Here is a tiny trained network, its code and every weight. The questions are about switching its units off for an input and a class, where a switched-off unit gives its printed mean instead of its output.

import numpy as np


def w(rows, s, z=0):
    codes = np.array(rows[::2]) - 128.0
    scale = np.full(codes.shape[1], s)
    scale[-1] = z or s
    return codes * scale


def f(y):
    return y / 2 * (1 + np.tanh(0.7978845608 * (y + 0.044715 * y**3)))


def log_softmax(a):
    a = a - a.max(-1, keepdims=True)
    return a - np.log(np.exp(a).sum(-1, keepdims=True))


def net(x, mask):
    res = np.array(x, float).reshape(1, 3) / 4 @ E
    y = f(res @ A[0][:, :-1].T + A[0][:, -1])
    res = res + np.where(mask, y, B[0][:, -1]) @ B[0][:, :-1]
    return log_softmax(res[-1] @ U[:, :-1].T + U[:, -1])


A, B = {}, {}
E = w([
[128,125,127,128,130,124,135,135,125],'x0',
[106,110,6,142,173,64,92,94,124],'x1',
[129,206,102,90,140,129,174,92,85],'x2',
],0.017)
A[0] = w([
[147,117,82,91,115,111,113,153,129,6],'n1',
[68,98,33,177,197,54,108,59,132,117],'n2',
[87,105,35,159,162,50,70,64,118,160],'n3',
[101,147,195,80,88,206,123,184,145,175],'n4',
[96,2,121,249,107,106,46,178,210,20],'n5',
[100,223,61,51,132,111,193,5,52,1],'n6',
],0.009,0.0027)
B[0] = w([
[138,147,124,112,136,174,147,167,73,137],'n1',
[181,147,137,79,28,157,179,175,116,249],'n2',
[189,58,137,110,91,180,145,182,202,248],'n3',
[164,50,134,119,127,165,148,172,133,203],'n4',
[88,195,106,192,181,67,11,81,86,235],'n5',
[106,170,73,156,203,81,63,61,133,213],'n6',
],0.012,0.018)
U = w([
[177,56,208,83,17,255,176,169,116,251],'0',
[102,176,116,171,243,9,53,35,67,5],'1',
],0.0093,0.0017)

Each question gives the input, the list of numbers given to net, and the class t.
The units are the neurons (one row each of A and B). Each row of codes is followed by its name. A weight is (code - 128) times the scale printed after its matrix; where a second scale follows, it is the last column's (A, B and U).
mask holds one flag per neuron, in row order. A switched-off neuron (its flag False) gives its mean, the last column of its row in B, instead of its output. The means were averaged over made-up inputs and are rounded, as every weight is.
A unit's drop is (log p(t) with every unit on - log p(t) with that unit switched off) / (log p(t) with every unit on - log p(t) with every unit switched off).
The circuit of an input: a set's keep is (log p(t) with only the set's units on - log p(t) with every unit switched off) / (log p(t) with every unit on - log p(t) with every unit switched off). Starting from all 6 units, units are removed one at a time, each time the one whose removal leaves the highest keep (on an exact tie, the one counted first), for as long as the keep stays at least 0.8.
circuit, biggest first: the units of the circuit, biggest drop first
top k neurons: the k neurons with the biggest drops, biggest first
drop when u is switched off: that unit's drop, to one decimal
input [-5,-4,-6], class 1: circuit, biggest first -> n5
input [-8,8,6], class 0: top 2 neurons -> n2, n3
input [-6,5,5], class 0: top 3 neurons -> n5, n2, n3
input [4,7,6], class 0: top 3 neurons -> n2, n3, n5
input [-1,6,-4], class 0: top 2 neurons -> n3, n2
input [-2,2,-3], class 1: top 2 neurons -> n5, n4
input [-5,-4,8], class 1: drop when n6 is switched off -> 0.2
input [-4,4,-2], class 0: drop when n5 is switched off -> 0.0
input [-1,-5,6], class 1: drop when n3 is switched off -> 0.8
input [-6,3,-6], class 1: drop when n5 is switched off -> 8.4
